Here is a tiny trained network, its code and every weight. The questions are about switching its units off for an input and a class, where a switched-off unit gives its printed mean instead of its output.

import numpy as np


def w(rows, s, z=0):
    codes = np.array(rows[::2]) - 128.0
    scale = np.full(codes.shape[1], s)
    scale[-1] = z or s
    return codes * scale


def norm(h):
    return h / np.sqrt((h * h).mean(-1, keepdims=True) + 1e-5)


def f(y):
    return y / 2 * (1 + np.tanh(0.7978845608 * (y + 0.044715 * y**3)))


def log_softmax(a):
    a = a - a.max(-1, keepdims=True)
    return a - np.log(np.exp(a).sum(-1, keepdims=True))


def net(x, mask):
    res = np.array(x, float).reshape(1, 3) / 4 @ E
    u = 0
    for l in range(4):
        y = f(norm(res) @ A[l][:, :-1].T + A[l][:, -1])
        res = res + np.where(mask[u : u + 7], y, B[l][:, -1]) @ B[l][:, :-1]
        u += 7
    return log_softmax(norm(res)[-1] @ U[:, :-1].T + U[:, -1])


A, B = {}, {}
E = w([
[67,82,118,202],'x0',
[123,105,254,54],'x1',
[237,122,183,152],'x2',
],0.0095)
A[0] = w([
[82,57,158,95,103],'0.n1',
[7,42,202,79,34],'0.n2',
[17,95,247,80,110],'0.n3',
[137,184,54,165,123],'0.n4',
[87,87,161,96,69],'0.n5',
[1,77,89,127,253],'0.n6',
[19,35,121,205,37],'0.n7',
],0.0096,0.005)
B[0] = w([
[69,132,123,104,156],'0.n1',
[58,113,177,116,197],'0.n2',
[6,85,171,45,230],'0.n3',
[164,62,94,112,185],'0.n4',
[103,131,140,93,139],'0.n5',
[2,149,142,165,253],'0.n6',
[143,212,68,96,188],'0.n7',
],0.0088,0.0073)
A[1] = w([
[82,203,97,228,2],'1.n1',
[88,162,41,178,85],'1.n2',
[147,146,158,45,89],'1.n3',
[30,139,1,214,20],'1.n4',
[163,202,55,17,83],'1.n5',
[176,242,110,68,95],'1.n6',
[193,211,141,184,125],'1.n7',
],0.0084,0.0039)
B[1] = w([
[142,214,86,26,159],'1.n1',
[106,238,49,114,197],'1.n2',
[130,236,198,127,151],'1.n3',
[142,201,35,68,254],'1.n4',
[179,150,150,2,148],'1.n5',
[122,103,203,93,142],'1.n6',
[10,14,179,127,156],'1.n7',
],0.0069,0.0055)
A[2] = w([
[83,128,32,160,139],'2.n1',
[112,172,36,171,84],'2.n2',
[113,163,71,136,88],'2.n3',
[110,132,144,247,253],'2.n4',
[176,136,131,73,93],'2.n5',
[173,96,106,83,114],'2.n6',
[137,101,166,63,136],'2.n7',
],0.012,0.0049)
B[2] = w([
[171,120,170,67,254],'2.n1',
[153,107,125,64,238],'2.n2',
[88,172,121,12,183],'2.n3',
[215,15,162,69,195],'2.n4',
[86,159,128,176,146],'2.n5',
[70,165,90,210,141],'2.n6',
[115,231,157,171,204],'2.n7',
],0.011,0.006)
A[3] = w([
[105,122,132,188,85],'3.n1',
[144,153,74,185,89],'3.n2',
[149,78,174,231,3],'3.n3',
[139,8,99,109,51],'3.n4',
[64,251,66,127,160],'3.n5',
[165,142,172,41,58],'3.n6',
[110,106,61,96,27],'3.n7',
],0.013,0.0029)
B[3] = w([
[134,138,37,20,121],'3.n1',
[78,118,52,192,124],'3.n2',
[177,85,132,100,144],'3.n3',
[129,74,176,44,153],'3.n4',
[254,51,151,198,254],'3.n5',
[125,154,122,193,186],'3.n6',
[176,247,154,75,160],'3.n7',
],0.0072,0.0084)
U = w([
[95,135,105,193,2],'0',
[166,179,229,173,169],'1',
[193,109,67,218,135],'2',
[23,125,172,115,214],'3',
[159,176,47,52,169],'4',
[192,6,157,121,118],'5',
[105,103,107,180,5],'6',
[106,111,125,184,5],'7',
],0.021,0.0091)

Each question gives the input, the list of numbers given to net, and the class t.
The units are the neurons (one row each of A and B). Each row of codes is followed by its name. A weight is (code - 128) times the scale printed after its matrix; where a second scale follows, it is the last column's (A, B and U).
mask holds one flag per neuron, layer by layer. A switched-off neuron (its flag False) gives its mean, the last column of its row in B, instead of its output. The means were averaged over made-up inputs and are rounded, as every weight is.
A unit's drop is (log p(t) with every unit on - log p(t) with that unit switched off) / (log p(t) with every unit on - log p(t) with every unit switched off).
most important unit: the unit with the biggest drop
k most important neurons: the k neurons with the biggest drops, biggest first
top k neurons in layer l: the k neurons of layer l with the biggest drops, biggest first
drop of u: that unit's drop, to one decimal
input [4,-1,-5], class 4: most important unit -> 0.n7
input [-7,-2,-1], class 1: 2 most important neurons -> [1.n6, 1.n5]
input [-5,-2,1], class 1: 2 most important neurons -> [1.n6, 1.n5]
input [-1,-2,3], class 5: 3 most important neurons -> [0.n3, 0.n6, 0.n7]
input [-4,-6,3], class 2: 3 most important neurons -> [0.n6, 2.n6, 1.n5]
input [-8,-4,8], class 1: 2 most important neurons -> [1.n6, 1.n4]
input [-6,-3,1], class 2: top 2 neurons in layer 2 -> [2.n6, 2.n1]
input [0,-5,3], class 5: 2 most important neurons -> [0.n6, 0.n7]
input [-5,-8,6], class 2: 2 most important neurons -> [0.n6, 2.n6]
input [-7,-3,-3], class 2: 2 most important neurons -> [0.n6, 3.n5]
input [-2,-5,5], class 5: 2 most important neurons -> [0.n7, 0.n3]
input [6,-4,2], class 4: drop of 1.n1 -> 0.0
input [8,-6,6], class 4: drop of 1.n4 -> 0.1
input [8,1,4], class 4: most important neuron -> [0.n7]
input [-1,2,3], class 1: drop of 0.n6 -> 0.7
input [-1,-1,0], class 2: drop of 0.n6 -> 0.9
